Below are the code and all the weights of a small trained network. Each question names an input and a class and asks about switching units off, where a switched-off unit gives its printed mean instead of its output.

import numpy as np


def w(rows, s, z=0):
    codes = np.array(rows[::2]) - 128.0
    scale = np.full(codes.shape[1], s)
    scale[-1] = z or s
    return codes * scale


def f(y):
    return np.maximum(y, 0)


def log_softmax(a):
    a = a - a.max(-1, keepdims=True)
    return a - np.log(np.exp(a).sum(-1, keepdims=True))


def net(x, mask):
    res = np.array(x, float).reshape(1, 6) / 4 @ E
    y = f(res @ A[0][:, :-1].T + A[0][:, -1])
    res = res + np.where(mask, y, B[0][:, -1]) @ B[0][:, :-1]
    return log_softmax(res[-1] @ U[:, :-1].T + U[:, -1])


A, B = {}, {}
E = w([
[113,111,136,108],'x0',
[144,126,134,123],'x1',
[134,56,214,254],'x2',
[168,23,19,159],'x3',
[155,131,135,120],'x4',
[131,131,126,129],'x5',
],0.0063)
A[0] = w([
[63,132,254,96,29],'N1',
[164,128,76,184,140],'N2',
[128,153,168,110,81],'N3',
[135,71,71,126,100],'N4',
[107,170,206,108,56],'N5',
[161,198,154,146,62],'N6',
[152,64,168,185,53],'N7',
[47,96,157,176,202],'N8',
[73,85,166,184,227],'N9',
[95,120,93,3,185],'N10',
[96,214,235,83,46],'N11',
[208,174,188,108,52],'N12',
[120,189,162,129,51],'N13',
[191,43,77,124,73],'N14',
[132,110,70,161,173],'N15',
[188,42,28,137,73],'N16',
[99,173,81,63,119],'N17',
[182,116,124,119,97],'N18',
[93,81,77,146,64],'N19',
[104,135,144,231,168],'N20',
[160,81,254,158,133],'N21',
[141,58,204,189,4],'N22',
],0.0087,0.0022)
B[0] = w([
[105,154,145,194,217],'N1',
[107,58,141,163,178],'N2',
[86,90,137,155,161],'N3',
[81,107,186,160,184],'N4',
[86,145,182,196,196],'N5',
[124,136,139,159,163],'N6',
[162,150,56,147,209],'N7',
[198,134,78,92,218],'N8',
[205,163,83,39,239],'N9',
[192,170,54,106,239],'N10',
[69,123,167,145,245],'N11',
[124,93,104,156,165],'N12',
[79,114,147,220,172],'N13',
[57,115,155,209,200],'N14',
[71,64,160,123,185],'N15',
[72,126,184,192,227],'N16',
[201,229,50,117,211],'N17',
[99,95,125,173,140],'N18',
[89,132,153,157,166],'N19',
[200,142,89,94,227],'N20',
[182,112,60,134,254],'N21',
[138,187,2,141,223],'N22',
],0.006,0.0049)
U = w([
[222,160,55,78,68],'0',
[1,110,180,161,42],'1',
[163,105,141,58,254],'2',
],0.0083,0.0036)

Each question gives the input, the list of numbers given to net, and the class t.
The units are the neurons (one row each of A and B). Each row of codes is followed by its name. A weight is (code - 128) times the scale printed after its matrix; where a second scale follows, it is the last column's (A, B and U).
mask holds one flag per neuron, in row order. A switched-off neuron (its flag False) gives its mean, the last column of its row in B, instead of its output. The means were averaged over made-up inputs and are rounded, as every weight is.
A unit's drop is (log p(t) with every unit on - log p(t) with that unit switched off) / (log p(t) with every unit on - log p(t) with every unit switched off).
The circuit of an input: a set's keep is (log p(t) with only the set's units on - log p(t) with every unit switched off) / (log p(t) with every unit on - log p(t) with every unit switched off). Starting from the 12 units with the biggest drops (on a tie, the unit counted first), units are removed one at a time, each time the one whose removal leaves the highest keep (on an exact tie, the one counted first), for as long as the keep stays at least 0.8.
units of the circuit, in order: the units of the circuit, biggest drop first
unit that matters most: the unit with the biggest drop
top k neurons: the k neurons with the biggest drops, biggest first
drop of u: that unit's drop, to one decimal
input [6,7,-3,6,3,-1], class 1: units of the circuit, in order => [N16; N14; N9]
input [5,-6,4,8,-1,7], class 1: units of the circuit, in order => [N16; N14]
input [3,-7,-4,-8,-3,-7], class 1: units of the circuit, in order => [N11; N5]
input [-3,2,6,-6,3,-8], class 0: units of the circuit, in order => [N21; N22]
input [-3,-3,8,5,-7,4], class 0: units of the circuit, in order => [N22; N9]
input [-1,-2,5,-5,4,-8], class 0: units of the circuit, in order => [N21; N9]
input [3,0,4,7,-7,6], class 1: units of the circuit, in order => [N16; N14]
input [8,-4,8,7,-7,8], class 0: unit that matters most => N9
input [3,6,-7,-8,-5,8], class 1: top 4 neurons => [N11; N5; N13; N9]
input [-6,2,1,7,-8,-8], class 1: drop of N16 => 0.1
input [2,-3,4,6,5,-7], class 1: drop of N14 => 0.4
input [2,-1,8,-7,-7,8], class 0: drop of N21 => 0.2
input [1,-6,7,-4,8,-8], class 0: drop of N21 => 0.1
